Here is a tiny trained network, its code and every weight. The questions are about switching its units off for an input and a class, where a switched-off unit gives its printed mean instead of its output.

import numpy as np


def w(rows, s, z=0):
    codes = np.array(rows[::2]) - 128.0
    scale = np.full(codes.shape[1], s)
    scale[-1] = z or s
    return codes * scale


def norm(h):
    return h / np.sqrt((h * h).mean(-1, keepdims=True) + 1e-5)


def f(y):
    return np.maximum(y, 0)


def log_softmax(a):
    a = a - a.max(-1, keepdims=True)
    return a - np.log(np.exp(a).sum(-1, keepdims=True))


def net(x, mask):
    res = np.array(x, float).reshape(1, 8) / 4 @ E
    u = 0
    for l in range(3):
        y = f(norm(res) @ A[l][:, :-1].T + A[l][:, -1])
        res = res + np.where(mask[u : u + 8], y, B[l][:, -1]) @ B[l][:, :-1]
        u += 8
    return log_softmax(norm(res)[-1] @ U[:, :-1].T + U[:, -1])


A, B = {}, {}
E = w([
[95,121,127,107,71,118,163,143,147,121,132],'x0',
[112,103,99,118,119,125,142,122,129,110,124],'x1',
[205,161,71,104,158,190,218,207,145,254,86],'x2',
[113,124,98,177,107,81,131,108,133,132,103],'x3',
[156,141,116,71,94,72,43,195,102,123,58],'x4',
[165,158,164,117,158,135,101,131,113,156,149],'x5',
[110,134,149,114,124,119,138,136,128,138,131],'x6',
[61,98,98,169,37,198,66,102,9,189,133],'x7',
],0.0071)
A[0] = w([
[126,151,132,170,75,202,175,172,91,213,111,254],'0.n0',
[154,200,193,97,178,183,126,105,73,93,139,137],'0.n1',
[147,131,90,196,59,97,178,134,119,86,56,97],'0.n2',
[122,165,172,157,110,185,216,30,100,151,224,58],'0.n3',
[86,112,117,169,102,202,92,129,39,96,139,109],'0.n4',
[29,200,111,143,117,63,28,146,133,32,234,126],'0.n5',
[200,130,239,131,151,184,147,165,2,44,101,116],'0.n6',
[137,177,160,111,173,151,99,148,30,102,244,148],'0.n7',
],0.0047,0.0032)
B[0] = w([
[142,134,85,96,155,104,159,149,105,198,150,253],'0.n0',
[107,71,69,131,107,59,177,132,178,153,206,183],'0.n1',
[126,201,151,106,149,167,155,116,116,121,76,158],'0.n2',
[15,173,2,179,158,97,30,96,215,85,61,197],'0.n3',
[168,64,171,98,99,131,134,101,97,188,136,211],'0.n4',
[160,153,101,139,173,158,170,186,66,152,162,249],'0.n5',
[113,131,149,96,125,109,143,143,92,115,46,177],'0.n6',
[125,183,86,139,20,168,166,63,113,93,96,196],'0.n7',
],0.0079,0.005)
A[1] = w([
[82,139,130,70,83,98,10,182,81,104,57,70],'1.n0',
[133,72,237,134,120,91,144,74,105,25,164,8],'1.n1',
[88,148,111,169,51,184,100,118,97,186,79,126],'1.n2',
[82,180,191,196,60,185,47,69,50,2,205,65],'1.n3',
[128,161,158,26,136,169,36,195,83,111,101,132],'1.n4',
[64,112,155,139,186,161,137,89,156,126,187,43],'1.n5',
[163,177,177,97,127,93,165,108,248,61,160,40],'1.n6',
[38,157,162,149,127,131,63,134,120,77,110,214],'1.n7',
],0.0068,0.0014)
B[1] = w([
[115,160,137,113,106,141,99,74,237,149,112,229],'1.n0',
[144,141,26,91,160,82,167,188,40,154,129,188],'1.n1',
[139,93,210,124,159,107,121,142,128,69,214,235],'1.n2',
[77,169,100,129,159,123,147,254,142,170,144,255],'1.n3',
[75,125,68,194,105,116,125,96,210,113,117,221],'1.n4',
[132,138,116,170,76,148,76,67,211,134,80,172],'1.n5',
[101,94,210,155,148,175,81,156,71,44,73,229],'1.n6',
[127,134,104,114,130,179,161,117,145,214,110,191],'1.n7',
],0.0085,0.0059)
A[2] = w([
[156,136,125,104,80,77,69,119,164,122,103,2],'2.n0',
[163,92,198,181,163,121,137,175,125,31,72,155],'2.n1',
[83,135,147,254,108,215,146,47,202,108,203,137],'2.n2',
[99,101,162,183,52,129,85,102,92,177,197,135],'2.n3',
[73,204,104,156,98,98,65,202,103,69,156,136],'2.n4',
[175,170,169,83,64,138,45,115,176,130,88,180],'2.n5',
[153,61,240,115,101,187,65,124,86,139,216,87],'2.n6',
[73,65,146,131,53,161,76,125,51,166,168,23],'2.n7',
],0.0072,0.0018)
B[2] = w([
[47,140,66,181,48,204,76,114,186,79,119,171],'2.n0',
[156,29,219,92,78,96,120,43,53,179,254,239],'2.n1',
[126,169,131,83,78,120,51,113,186,78,34,244],'2.n2',
[174,118,204,89,164,119,138,82,116,76,97,220],'2.n3',
[218,163,71,160,155,170,195,142,90,210,134,253],'2.n4',
[69,109,136,137,138,159,90,30,144,77,89,198],'2.n5',
[120,102,235,106,136,78,141,140,87,100,154,173],'2.n6',
[214,66,203,107,143,58,162,115,115,55,150,213],'2.n7',
],0.0082,0.0058)
U = w([
[171,35,251,102,119,119,134,111,103,73,159,255],'0',
[134,141,50,145,135,149,184,245,116,148,147,110],'1',
[74,129,95,129,79,167,53,72,223,73,74,24],'2',
],0.013,0.00062)

Each question gives the input, the list of numbers given to net, and the class t.
The units are the neurons (one row each of A and B). Each row of codes is followed by its name. A weight is (code - 128) times the scale printed after its matrix; where a second scale follows, it is the last column's (A, B and U).
mask holds one flag per neuron, layer by layer. A switched-off neuron (its flag False) gives its mean, the last column of its row in B, instead of its output. The means were averaged over made-up inputs and are rounded, as every weight is.
A unit's drop is (log p(t) with every unit on - log p(t) with that unit switched off) / (log p(t) with every unit on - log p(t) with every unit switched off).
The circuit of an input: a set's keep is (log p(t) with only the set's units on - log p(t) with every unit switched off) / (log p(t) with every unit on - log p(t) with every unit switched off). Starting from the 12 units with the biggest drops (on a tie, the unit counted first), units are removed one at a time, each time the one whose removal leaves the highest keep (on an exact tie, the one counted first), for as long as the keep stays at least 0.8.
units of the circuit, in order: the units of the circuit, biggest drop first
top k neurons: the k neurons with the biggest drops, biggest first
k most important neurons of layer l: the k neurons of layer l with the biggest drops, biggest first
drop when u is switched off: that unit's drop, to one decimal
input [-4,6,-6,3,-8,3,7,4], class 2: units of the circuit, in order	2.n2
input [-5,8,5,7,-6,8,-3,4], class 2: top 2 neurons	0.n3, 1.n3
input [-4,7,-7,-8,-2,-5,5,5], class 1: top 2 neurons	1.n3, 1.n1
input [2,-5,-7,1,-8,7,6,2], class 2: top 4 neurons	0.n3, 1.n5, 2.n2, 0.n1
input [-1,5,8,2,7,6,-8,8], class 0: top 4 neurons	1.n3, 1.n2, 0.n5, 1.n1
input [4,-7,3,-4,-1,-2,-7,3], class 0: top 2 neurons	1.n3, 1.n2
input [1,7,6,4,8,5,3,5], class 2: 3 most important neurons of layer 1	1.n3, 1.n0, 1.n1
input [-8,-3,-3,-4,4,-2,8,-1], class 2: top 2 neurons	0.n6, 1.n0
input [8,8,1,-2,4,8,1,3], class 2: top 3 neurons	1.n0, 1.n4, 0.n5
input [4,6,0,2,-7,-8,6,7], class 0: 2 most important neurons of layer 1	1.n2, 1.n4
input [8,-5,-7,4,6,-8,-5,8], class 0: top 2 neurons	0.n4, 1.n2
input [-5,0,5,-6,0,5,-2,5], class 0: top 2 neurons	1.n3, 1.n2
input [-8,3,2,1,-2,-5,7,2], class 0: top 3 neurons	1.n3, 0.n4, 1.n4
input [-3,2,-6,-3,-1,1,-2,4], class 1: units of the circuit, in order	1.n3
input [0,6,2,8,-5,4,-6,-4], class 2: 2 most important neurons of layer 2	2.n2, 2.n7
input [-1,-7,4,1,-4,-7,-6,-5], class 0: top 2 neurons	2.n1, 1.n6
input [-6,-5,-5,0,0,-1,-8,-4], class 1: top 2 neurons	1.n1, 0.n0
input [-7,-1,3,-5,-6,-6,-6,7], class 0: top 2 neurons	1.n2, 0.n4
input [-7,0,-7,7,4,0,5,4], class 1: drop when 1.n3 is switched off	1.3
input [6,5,-3,1,-6,2,-8,-4], class 2: top neuron	0.n3
input [-2,-7,0,0,6,0,-5,-2], class 2: drop when 0.n4 is switched off	0.0
input [8,-7,-3,0,2,-5,-8,-2], class 1: drop when 1.n2 is switched off	0.1
input [1,-8,-8,-8,-8,6,-6,-7], class 1: drop when 0.n7 is switched off	0.6
